Below is a small trained network, with its code and all its weights. Each question gives an input and a class and asks what happens when units are switched off, that is, made to give their printed mean instead of their output.

import numpy as np


def w(rows, s, z=0):
    codes = np.array(rows[::2]) - 128.0
    scale = np.full(codes.shape[1], s)
    scale[-1] = z or s
    return codes * scale


def f(y):
    return np.maximum(y, 0)


def log_softmax(a):
    a = a - a.max(-1, keepdims=True)
    return a - np.log(np.exp(a).sum(-1, keepdims=True))


def net(x, mask):
    res = np.array(x, float).reshape(1, 5) / 4 @ E
    y = f(res @ A[0][:, :-1].T + A[0][:, -1])
    res = res + np.where(mask, y, B[0][:, -1]) @ B[0][:, :-1]
    return log_softmax(res[-1] @ U[:, :-1].T + U[:, -1])


A, B = {}, {}
E = w([
[247,102,195,112,21,96,73],'x0',
[77,14,163,84,164,93,212],'x1',
[154,152,144,115,148,137,166],'x2',
[30,171,207,175,31,152,177],'x3',
[91,160,162,190,205,9,92],'x4',
],0.011)
A[0] = w([
[51,143,188,130,63,138,138,173],'N1',
[183,43,197,137,95,95,92,144],'N2',
[161,109,95,44,171,98,86,182],'N3',
[121,170,187,159,161,2,103,45],'N4',
[90,28,164,78,138,105,142,78],'N5',
[97,105,129,107,122,97,191,49],'N6',
[120,139,138,180,160,95,111,84],'N7',
[143,245,85,171,125,182,91,95],'N8',
[133,106,194,128,91,123,108,152],'N9',
[161,143,164,104,84,84,113,137],'N10',
[122,200,221,147,115,156,184,128],'N11',
[103,124,134,143,140,99,84,55],'N12',
[105,123,151,175,168,32,124,16],'N13',
[57,117,74,156,180,162,159,80],'N14',
[135,206,97,173,105,136,68,61],'N15',
[84,122,99,178,174,192,132,118],'N16',
[99,64,178,85,129,108,191,116],'N17',
[146,186,94,139,92,156,79,70],'N18',
[117,99,68,83,97,190,145,67],'N19',
[93,195,178,132,80,115,174,143],'N20',
[215,117,212,87,127,110,120,131],'N21',
[101,121,142,133,94,113,90,147],'N22',
[94,146,192,87,121,178,115,77],'N23',
[200,112,52,106,198,128,84,153],'N24',
[92,192,104,121,162,157,117,121],'N25',
[152,100,85,85,72,150,142,5],'N26',
[173,103,160,167,93,87,102,100],'N27',
[123,97,85,127,61,202,149,77],'N28',
[57,172,199,166,95,158,97,137],'N29',
[77,100,111,140,207,164,125,122],'N30',
],0.013,0.002)
B[0] = w([
[88,97,121,84,224,75,42,254],'N1',
[68,214,201,174,118,209,126,225],'N2',
[68,97,111,61,221,126,27,200],'N3',
[208,165,69,72,105,68,231,242],'N4',
[199,2,63,222,151,193,148,224],'N5',
[126,85,128,160,139,156,121,192],'N6',
[195,138,106,76,78,90,121,181],'N7',
[198,22,108,193,146,177,175,247],'N8',
[98,156,192,130,148,177,119,198],'N9',
[106,185,191,170,163,167,164,197],'N10',
[144,109,129,66,168,133,89,226],'N11',
[129,156,146,108,63,120,156,162],'N12',
[174,115,127,83,107,67,213,216],'N13',
[73,202,205,145,145,174,162,243],'N14',
[179,55,126,199,103,153,137,220],'N15',
[73,221,228,145,119,138,124,213],'N16',
[161,36,84,177,156,123,153,229],'N17',
[175,67,108,168,140,154,157,207],'N18',
[207,209,91,55,36,56,209,206],'N19',
[90,112,112,102,143,123,56,231],'N20',
[136,173,166,150,139,165,115,211],'N21',
[115,141,131,99,135,129,108,171],'N22',
[107,110,128,89,113,70,106,178],'N23',
[50,125,64,53,222,128,58,227],'N24',
[82,161,166,165,103,183,150,197],'N25',
[185,180,145,98,78,75,180,184],'N26',
[78,190,150,159,144,142,156,198],'N27',
[138,157,99,68,62,103,154,215],'N28',
[88,93,89,76,163,82,50,246],'N29',
[92,158,220,171,141,138,128,221],'N30',
],0.0079,0.015)
U = w([
[97,111,103,38,169,111,8,255],'0',
[95,223,233,186,118,187,156,97],'1',
[180,8,88,230,119,173,177,147],'2',
[178,186,92,31,48,47,231,2],'3',
],0.013,0.0017)

Each question gives the input, the list of numbers given to net, and the class t.
The units are the neurons (one row each of A and B). Each row of codes is followed by its name. A weight is (code - 128) times the scale printed after its matrix; where a second scale follows, it is the last column's (A, B and U).
mask holds one flag per neuron, in row order. A switched-off neuron (its flag False) gives its mean, the last column of its row in B, instead of its output. The means were averaged over made-up inputs and are rounded, as every weight is.
A unit's drop is (log p(t) with every unit on - log p(t) with that unit switched off) / (log p(t) with every unit on - log p(t) with every unit switched off).
The circuit of an input: a set's keep is (log p(t) with only the set's units on - log p(t) with every unit switched off) / (log p(t) with every unit on - log p(t) with every unit switched off). Starting from the 12 units with the biggest drops (on a tie, the unit counted first), units are removed one at a time, each time the one whose removal leaves the highest keep (on an exact tie, the one counted first), for as long as the keep stays at least 0.8.
units of the circuit, in order: the units of the circuit, biggest drop first
most important unit: the unit with the biggest drop
k most important neurons: the k neurons with the biggest drops, biggest first
drop when u is switched off: that unit's drop, to one decimal
input [-7,7,5,-5,5], class 1: most important unit -> N14
input [-4,8,6,5,0], class 2: 2 most important neurons -> [N5; N17]
input [-6,6,1,8,-8], class 0: 3 most important neurons -> [N1; N4; N20]
input [6,-3,-3,6,3], class 0: 3 most important neurons -> [N29; N1; N14]
input [7,5,0,-5,7], class 1: 2 most important neurons -> [N2; N21]
input [1,1,-4,1,-2], class 3: 3 most important neurons -> [N8; N24; N3]
input [1,-7,-2,-7,-8], class 3: 4 most important neurons -> [N19; N26; N1; N28]
input [-2,4,-3,1,4], class 2: 2 most important neurons -> [N5; N19]
input [2,-2,2,6,-7], class 3: 2 most important neurons -> [N19; N28]
input [0,-6,1,7,-8], class 3: 3 most important neurons -> [N19; N28; N26]
input [-1,2,1,-1,-2], class 2: 4 most important neurons -> [N4; N1; N13; N29]
input [-6,2,-7,5,7], class 3: 2 most important neurons -> [N4; N13]
input [-4,7,8,4,7], class 2: 4 most important neurons -> [N5; N17; N6; N19]
input [5,-1,-6,3,6], class 3: most important unit -> N4
input [4,-4,6,-2,-4], class 1: 2 most important neurons -> [N5; N4]
input [6,-8,2,6,6], class 2: 3 most important neurons -> [N8; N15; N18]
input [-6,7,-5,-3,-3], class 2: 3 most important neurons -> [N5; N17; N2]
input [6,-2,6,6,-5], class 0: drop when N14 is switched off -> 0.3
input [-7,0,7,-1,-8], class 3: drop when N11 is switched off -> 0.0
input [-4,-8,8,0,7], class 2: units of the circuit, in order -> [N8]
input [-3,-4,-4,8,7], class 0: drop when N29 is switched off -> 0.5
input [-2,-2,-8,3,1], class 0: drop when N5 is switched off -> 0.1
